Below is a small trained network, with its code and all its weights. Each question gives an input and a target symbol and asks what happens when units are switched off, that is, made to give their printed mean instead of their output.

import numpy as np


def w(rows, s, z=0):
    codes = np.array(rows[::2]) - 128.0
    scale = np.full(codes.shape[1], s)
    scale[-1] = z or s
    return codes * scale


def f(y):
    return y / 2 * (1 + np.tanh(0.7978845608 * (y + 0.044715 * y**3)))


def softmax(a):
    e = np.exp(a - a.max(-1, keepdims=True))
    return e / e.sum(-1, keepdims=True)


def log_softmax(a):
    a = a - a.max(-1, keepdims=True)
    return a - np.log(np.exp(a).sum(-1, keepdims=True))


def net(x, mask):
    ids = ['αβγδεζηθλμξστφψω'.index(c) for c in x.split()]
    T = len(ids)
    res = E[ids] + P[:T]
    u = 0
    for l in range(2):
        q, k, v = (res @ M[l].T for M in (Q, K, V))
        z = softmax(np.where(np.tri(T) > 0, q @ k.T / 2**0.5, -1e9)) @ v
        res = res + np.where(mask[u], z, O[l][:, -1]) @ O[l][:, :-1]
        u += 1
        y = f(res @ A[l][:, :-1].T + A[l][:, -1])
        res = res + np.where(mask[u : u + 12], y, B[l][:, -1]) @ B[l][:, :-1]
        u += 12
    return log_softmax(res[-1] @ U[:, :-1].T + U[:, -1])


Q, K, V, O, A, B = {}, {}, {}, {}, {}, {}
E = w([
[170,47,74,110,104,179,207,75,193,58,170],'α',
[159,170,121,77,60,122,110,171,93,127,82],'β',
[121,105,62,130,137,77,100,125,118,123,72],'γ',
[131,128,97,91,117,164,158,77,106,224,122],'δ',
[154,122,91,160,96,105,125,155,65,111,64],'ε',
[180,97,184,192,82,126,160,5,67,98,66],'ζ',
[113,153,82,115,72,173,86,171,86,140,58],'η',
[145,193,57,143,63,102,105,121,103,117,175],'θ',
[3,114,96,77,126,94,109,75,169,135,149],'λ',
[67,103,120,147,108,183,89,174,86,142,223],'μ',
[78,172,175,161,114,162,98,251,111,112,66],'ξ',
[111,75,85,196,171,116,80,136,112,154,177],'σ',
[114,142,154,146,71,121,105,226,172,196,164],'τ',
[55,145,155,196,77,122,211,118,150,156,197],'φ',
[92,74,159,201,233,119,177,87,135,238,68],'ψ',
[161,141,129,181,57,164,118,133,96,214,160],'ω',
],0.021)
P = w([
[195,93,80,84,222,200,198,147,216,103,152],'0',
[140,113,60,103,187,195,201,167,193,107,112],'1',
[119,125,60,123,170,174,178,171,193,109,119],'2',
[111,135,71,117,152,165,167,164,151,128,110],'3',
[98,135,78,124,133,145,155,156,135,133,111],'4',
[96,145,89,121,128,134,133,156,109,145,122],'5',
[94,149,99,130,113,115,119,151,86,150,125],'6',
[91,153,111,135,97,105,105,148,64,155,126],'7',
[85,159,118,138,85,87,88,142,48,161,129],'8',
[73,163,125,145,75,67,70,137,38,163,131],'9',
[71,173,127,133,61,61,34,132,19,166,132],'10',
[51,182,131,137,57,46,6,123,19,171,134],'11',
],0.012)
Q[0] = w([
[98,174,1,191,91,175,142,132,40,235,67],'L0H0',
[121,136,202,65,146,116,159,21,129,141,80],'L0H0',
],0.0089)
K[0] = w([
[44,190,200,207,88,2,19,112,29,226,130],'L0H0',
[171,113,113,38,76,108,105,97,135,38,58],'L0H0',
],0.0078)
V[0] = w([
[166,82,156,138,58,137,161,149,164,254,133],'L0H0',
[98,65,183,185,173,170,150,160,102,124,118],'L0H0',
],0.007)
O[0] = w([
[87,61,156,156,100,163,42,150,248,130,88,252],'L0H0',
[139,239,97,42,181,127,15,52,116,124,171,189],'L0H0',
],0.011,0.0037)
A[0] = w([
[91,136,170,45,142,146,149,117,98,110,118,62],'L0N0',
[118,211,187,167,101,179,176,154,154,151,179,141],'L0N1',
[137,124,146,147,150,92,197,200,93,163,38,110],'L0N2',
[71,157,104,106,59,179,87,76,103,16,181,129],'L0N3',
[174,180,49,106,74,97,173,134,74,90,105,120],'L0N4',
[151,189,160,47,111,93,52,63,184,116,45,1],'L0N5',
[165,84,96,107,162,52,142,48,146,227,26,141],'L0N6',
[89,136,197,159,145,151,122,2,143,110,165,150],'L0N7',
[126,159,155,66,84,145,116,179,134,189,176,159],'L0N8',
[161,109,125,199,167,76,81,200,181,109,91,151],'L0N9',
[156,149,98,82,42,89,103,154,170,44,151,227],'L0N10',
[165,65,167,121,69,139,110,59,176,91,188,93],'L0N11',
],0.0078,0.0048)
B[0] = w([
[87,104,91,238,154,107,111,36,183,134,123,121],'L0N0',
[77,133,244,64,178,99,172,194,152,77,80,160],'L0N1',
[137,67,67,56,44,104,225,63,220,246,161,189],'L0N2',
[152,60,126,164,111,106,244,218,145,156,144,235],'L0N3',
[96,123,45,104,206,126,123,138,113,83,95,224],'L0N4',
[173,125,75,145,130,50,126,136,180,145,254,192],'L0N5',
[82,128,152,43,39,237,150,150,76,62,118,253],'L0N6',
[131,186,63,106,24,98,169,178,131,147,148,186],'L0N7',
[31,127,115,118,160,138,101,126,134,86,81,226],'L0N8',
[141,87,90,115,119,132,80,123,172,96,106,227],'L0N9',
[162,44,139,130,162,177,145,85,39,112,44,247],'L0N10',
[145,145,32,155,187,123,172,149,121,97,169,158],'L0N11',
],0.007,0.0061)
Q[1] = w([
[27,127,92,58,43,173,164,136,51,254,103],'L1H0',
[153,93,182,94,124,118,161,29,101,181,197],'L1H0',
],0.0092)
K[1] = w([
[61,131,127,158,29,7,48,177,29,152,115],'L1H0',
[180,74,51,2,154,177,193,135,99,79,85],'L1H0',
],0.0068)
V[1] = w([
[130,122,154,1,114,31,142,142,176,5,90],'L1H0',
[50,128,162,151,147,215,177,145,152,96,232],'L1H0',
],0.0069)
O[1] = w([
[55,65,235,165,143,115,115,22,67,124,202,151],'L1H0',
[156,131,123,99,7,59,91,158,55,225,86,253],'L1H0',
],0.013,0.0039)
A[1] = w([
[134,62,75,112,58,132,199,163,253,102,206,52],'L1N0',
[118,60,211,224,94,178,129,66,138,69,146,238],'L1N1',
[71,157,118,116,89,21,139,106,91,166,139,158],'L1N2',
[120,155,158,75,219,141,190,131,21,170,93,151],'L1N3',
[53,201,173,67,94,144,198,134,203,153,165,95],'L1N4',
[62,148,126,119,197,147,205,53,195,47,70,138],'L1N5',
[127,134,72,135,61,91,117,173,128,170,98,245],'L1N6',
[201,96,153,67,66,140,118,206,174,124,121,73],'L1N7',
[177,150,144,100,81,150,205,155,128,173,120,1],'L1N8',
[163,152,112,229,98,115,114,139,70,53,148,208],'L1N9',
[130,209,250,48,108,91,172,211,211,138,139,22],'L1N10',
[78,123,157,111,157,37,44,107,166,164,11,80],'L1N11',
],0.0069,0.0034)
B[1] = w([
[135,180,169,223,165,91,115,189,86,212,77,173],'L1N0',
[200,148,167,21,116,2,155,122,99,125,73,171],'L1N1',
[174,168,162,111,165,237,150,163,183,160,133,196],'L1N2',
[42,172,160,145,165,182,138,75,113,112,110,155],'L1N3',
[174,97,90,142,201,71,78,147,128,61,110,152],'L1N4',
[173,137,138,193,50,172,94,173,121,101,195,174],'L1N5',
[111,117,198,132,178,101,138,83,171,86,160,253],'L1N6',
[42,157,186,203,97,102,96,85,109,103,157,183],'L1N7',
[150,153,86,125,95,99,156,171,138,54,177,154],'L1N8',
[124,149,77,108,114,131,85,84,150,198,128,142],'L1N9',
[144,120,167,188,166,109,87,148,94,111,35,138],'L1N10',
[212,128,12,133,125,165,180,61,78,154,138,191],'L1N11',
],0.0085,0.019)
U = w([
[126,129,135,107,110,125,113,142,155,139,117,123],'α',
[210,143,193,134,177,117,138,130,173,129,98,92],'β',
[96,120,166,155,148,80,150,59,136,97,165,98],'γ',
[75,118,152,102,60,101,96,189,116,147,154,136],'δ',
[172,130,136,162,147,148,123,100,157,85,164,92],'ε',
[98,105,115,116,102,145,111,144,125,125,133,134],'ζ',
[158,88,95,110,70,202,108,222,140,121,111,142],'η',
[132,104,101,171,134,96,168,167,79,173,134,120],'θ',
[81,95,137,94,137,126,221,100,255,179,122,213],'λ',
[181,233,106,124,69,113,183,89,171,131,114,84],'μ',
[85,177,138,129,177,128,118,119,52,171,104,84],'ξ',
[114,195,106,86,165,80,157,154,163,105,59,113],'σ',
[120,99,129,76,108,92,94,160,117,161,65,143],'τ',
[162,139,137,127,86,170,96,131,94,199,116,42],'φ',
[173,128,86,102,179,98,47,149,145,168,196,254],'ψ',
[104,152,142,188,116,99,110,60,177,133,84,95],'ω',
],0.0062,0.0052)

Each question gives the input, a string of symbols that net reads in full, and the target symbol t.
The units are the heads (2 rows each of Q, K, V and O) and the neurons (one row each of A and B). Each row of codes is followed by its name. A weight is (code - 128) times the scale printed after its matrix; where a second scale follows, it is the last column's (O, A, B and U).
mask holds one flag per unit, layer by layer, with each layer's heads first. A switched-off unit (its flag False) gives its mean, the last column of its rows in O or B, instead of its output. The means were averaged over made-up inputs and are rounded, as every weight is.
A unit's drop is (log p(t) with every unit on - log p(t) with that unit switched off) / (log p(t) with every unit on - log p(t) with every unit switched off).
The circuit of an input: a set's keep is (log p(t) with only the set's units on - log p(t) with every unit switched off) / (log p(t) with every unit on - log p(t) with every unit switched off). Starting from the 12 units with the biggest drops (on a tie, the unit counted first), units are removed one at a time, each time the one whose removal leaves the highest keep (on an exact tie, the one counted first), for as long as the keep stays at least 0.8.
units of the circuit, in order: the units of the circuit, biggest drop first
unit that matters most: the unit with the biggest drop
top k neurons: the k neurons with the biggest drops, biggest first
k most important neurons of layer l: the k neurons of layer l with the biggest drops, biggest first
input μ β α φ β γ γ γ, target γ: units of the circuit, in order	[L1H0]
input α η γ, target η: units of the circuit, in order	[L1H0, L1N5, L0N6, L1N6]
input ψ θ α γ η, target η: top 2 neurons	[L1N5, L1N6]
input ξ σ γ η, target σ: 2 most important neurons of layer 0	[L0N4, L0N6]
input γ γ δ η δ τ, target τ: top 3 neurons	[L1N1, L0N1, L0N9]
input τ ε ξ φ η φ ψ, target φ: top 3 neurons	[L0N7, L0N1, L0N2]
input φ δ ξ ψ β γ γ ψ η τ, target ψ: top 3 neurons	[L1N11, L0N6, L0N5]
input γ λ ε θ γ λ θ η λ, target λ: top 3 neurons	[L0N2, L1N2, L1N5]
input η λ ξ η, target ξ: units of the circuit, in order	[L0H0, L1H0, L1N3]
input η φ ζ ζ θ ζ λ β, target λ: units of the circuit, in order	[L0H0, L0N2, L1N6]
input ω μ β σ θ φ α δ ζ η, target η: units of the circuit, in order	[L1H0, L1N5, L1N6]
input δ λ ψ ζ θ λ γ ε, target λ: top 2 neurons	[L0N4, L0N2]
input ψ λ σ δ ψ η δ σ η γ τ δ, target τ: top 2 neurons	[L1N1, L0N9]
input λ μ γ ξ, target ξ: units of the circuit, in order	[L0H0, L1H0, L1N3]
input τ ε ζ η ε τ σ δ ψ σ τ η, target τ: top 2 neurons	[L1N1, L0N8]
input ξ η ω β ψ ψ δ γ, target ψ: units of the circuit, in order	[L0H0, L0N5]
input δ β λ ω σ θ λ, target λ: unit that matters most	L1N2
input τ θ η γ ξ ψ, target ξ: units of the circuit, in order	[L0H0, L1N3]
input γ δ γ τ γ β, target τ: 2 most important neurons of layer 0	[L0N9, L0N1]
input θ ψ α τ γ, target τ: 2 most important neurons of layer 1	[L1N1, L1N6]
input μ η γ ζ γ β γ τ φ ε, target φ: unit that matters most	L0N1
input λ γ ψ, target γ: units of the circuit, in order	[L1H0, L0H0]
input α ψ γ ζ τ σ η ψ θ ω, target ω: units of the circuit, in order	[L0H0, L1H0, L1N7, L1N6]
input ψ σ ψ η γ λ η, target λ: units of the circuit, in order	[L0H0, L0N2, L1N6, L1N5]
input τ γ ψ γ η γ φ λ β λ γ η, target λ: 3 most important neurons of layer 0	[L0N4, L0N2, L0N10]
input θ γ η ψ η γ β γ ψ, target γ: 2 most important neurons of layer 0	[L0N4, L0N3]
input η γ β τ θ τ γ φ ψ, target φ: 3 most important neurons of layer 0	[L0N7, L0N1, L0N6]
input γ λ σ λ α ψ σ λ φ β ψ, target β: most important neuron of layer 0	[L0N10]
input σ ζ ω ξ ψ σ α μ β η, target μ: 3 most important neurons of layer 0	[L0N4, L0N10, L0N2]
